Here is a tiny trained network, its code and every weight. The questions are about switching its units off for an input and a class, where a switched-off unit gives its printed mean instead of its output.

import numpy as np


def w(rows, s, z=0):
    codes = np.array(rows[::2]) - 128.0
    scale = np.full(codes.shape[1], s)
    scale[-1] = z or s
    return codes * scale


def norm(h):
    return h / np.sqrt((h * h).mean(-1, keepdims=True) + 1e-5)


def f(y):
    return np.maximum(y, 0)


def log_softmax(a):
    a = a - a.max(-1, keepdims=True)
    return a - np.log(np.exp(a).sum(-1, keepdims=True))


def net(x, mask):
    res = np.array(x, float).reshape(1, 4) / 4 @ E
    u = 0
    for l in range(2):
        y = f(norm(res) @ A[l][:, :-1].T + A[l][:, -1])
        res = res + np.where(mask[u : u + 15], y, B[l][:, -1]) @ B[l][:, :-1]
        u += 15
    return log_softmax(norm(res)[-1] @ U[:, :-1].T + U[:, -1])


A, B = {}, {}
E = w([
[126,127,130],'x0',
[255,113,132],'x1',
[143,208,170],'x2',
[101,73,211],'x3',
],0.0075)
A[0] = w([
[176,3,44,114],'L0N1',
[110,79,156,82],'L0N2',
[188,55,221,94],'L0N3',
[151,135,73,9],'L0N4',
[85,126,210,134],'L0N5',
[203,153,32,3],'L0N6',
[103,151,51,66],'L0N7',
[131,190,96,106],'L0N8',
[98,41,111,72],'L0N9',
[128,86,113,24],'L0N10',
[159,64,194,76],'L0N11',
[19,109,172,79],'L0N12',
[184,214,216,100],'L0N13',
[247,46,190,60],'L0N14',
[190,142,126,113],'L0N15',
],0.013,0.0025)
B[0] = w([
[117,174,250,245],'L0N1',
[125,97,130,164],'L0N2',
[184,79,88,224],'L0N3',
[152,94,128,156],'L0N4',
[166,71,150,196],'L0N5',
[165,73,83,210],'L0N6',
[134,67,117,182],'L0N7',
[108,71,140,180],'L0N8',
[143,171,202,186],'L0N9',
[110,143,153,145],'L0N10',
[173,85,130,192],'L0N11',
[88,139,53,215],'L0N12',
[110,160,254,229],'L0N13',
[62,183,27,253],'L0N14',
[100,163,94,186],'L0N15',
],0.024,0.0071)
A[1] = w([
[89,146,102,138],'L1N1',
[199,173,134,165],'L1N2',
[147,173,94,48],'L1N3',
[183,5,120,114],'L1N4',
[111,157,209,138],'L1N5',
[134,152,185,98],'L1N6',
[133,157,183,92],'L1N7',
[206,61,70,200],'L1N8',
[152,166,108,2],'L1N9',
[121,151,110,23],'L1N10',
[94,117,118,38],'L1N11',
[97,173,54,138],'L1N12',
[64,164,75,80],'L1N13',
[119,218,106,244],'L1N14',
[93,99,112,87],'L1N15',
],0.018,0.0014)
B[1] = w([
[166,98,127,169],'L1N1',
[48,121,75,171],'L1N2',
[152,78,87,161],'L1N3',
[149,250,152,254],'L1N4',
[116,110,217,230],'L1N5',
[101,125,191,194],'L1N6',
[103,112,194,193],'L1N7',
[237,174,114,220],'L1N8',
[121,89,91,151],'L1N9',
[146,96,126,143],'L1N10',
[152,113,105,154],'L1N11',
[187,37,132,199],'L1N12',
[193,69,95,197],'L1N13',
[179,35,129,199],'L1N14',
[158,93,113,172],'L1N15',
],0.026,0.009)
U = w([
[164,51,67,172],'0',
[83,141,250,140],'1',
[211,145,187,202],'2',
[202,250,122,126],'3',
[114,150,129,99],'4',
[28,175,74,5],'5',
[10,206,50,2],'6',
],0.014,0.0081)

Each question gives the input, the list of numbers given to net, and the class t.
The units are the neurons (one row each of A and B). Each row of codes is followed by its name. A weight is (code - 128) times the scale printed after its matrix; where a second scale follows, it is the last column's (A, B and U).
mask holds one flag per neuron, layer by layer. A switched-off neuron (its flag False) gives its mean, the last column of its row in B, instead of its output. The means were averaged over made-up inputs and are rounded, as every weight is.
A unit's drop is (log p(t) with every unit on - log p(t) with that unit switched off) / (log p(t) with every unit on - log p(t) with every unit switched off).
The circuit of an input: a set's keep is (log p(t) with only the set's units on - log p(t) with every unit switched off) / (log p(t) with every unit on - log p(t) with every unit switched off). Starting from the 12 units with the biggest drops (on a tie, the unit counted first), units are removed one at a time, each time the one whose removal leaves the highest keep (on an exact tie, the one counted first), for as long as the keep stays at least 0.8.
circuit, biggest first: the units of the circuit, biggest drop first
most important unit: the unit with the biggest drop
top k neurons: the k neurons with the biggest drops, biggest first
top k neurons in layer l: the k neurons of layer l with the biggest drops, biggest first
input [-1,3,-6,-5], class 1: most important unit	L0N1
input [2,8,4,8], class 0: circuit, biggest first	[L0N14; L1N12]
input [1,1,4,5], class 3: circuit, biggest first	[L0N1; L1N4]
input [-3,-5,0,-7], class 3: top 2 neurons	[L0N14; L1N4]
input [-4,-4,-5,-7], class 3: top 2 neurons in layer 0	[L0N13; L0N7]
input [-2,3,-3,-5], class 3: top 2 neurons	[L0N6; L0N13]
input [-3,-5,-8,3], class 1: top 2 neurons in layer 0	[L0N14; L0N9]
input [0,-8,-7,-6], class 0: top 2 neurons	[L0N13; L0N3]
input [7,7,3,8], class 3: top 3 neurons in layer 0	[L0N3; L0N11; L0N12]
input [0,7,6,4], class 0: top 2 neurons	[L0N14; L0N1]
input [-5,5,-7,2], class 1: top 3 neurons	[L0N1; L0N12; L0N9]
input [3,-3,5,7], class 3: top 2 neurons in layer 0	[L0N1; L0N12]
input [0,-8,-7,-2], class 0: top 2 neurons in layer 0	[L0N12; L0N13]
input [-3,-5,-4,4], class 0: most important unit	L0N12
input [4,2,6,-6], class 1: top 3 neurons	[L0N13; L0N3; L0N14]
input [-6,-8,3,7], class 0: top 3 neurons	[L0N12; L0N3; L0N6]
input [-4,5,2,-4], class 0: top 4 neurons	[L0N15; L0N3; L0N5; L0N6]
input [-3,1,4,-5], class 3: top 4 neurons	[L0N6; L0N1; L0N9; L1N4]
input [-5,1,7,-8], class 3: top 3 neurons	[L0N6; L0N1; L0N14]
input [-4,5,-2,1], class 0: most important unit	L0N14
input [4,-4,-1,-5], class 3: top 2 neurons	[L0N14; L1N4]
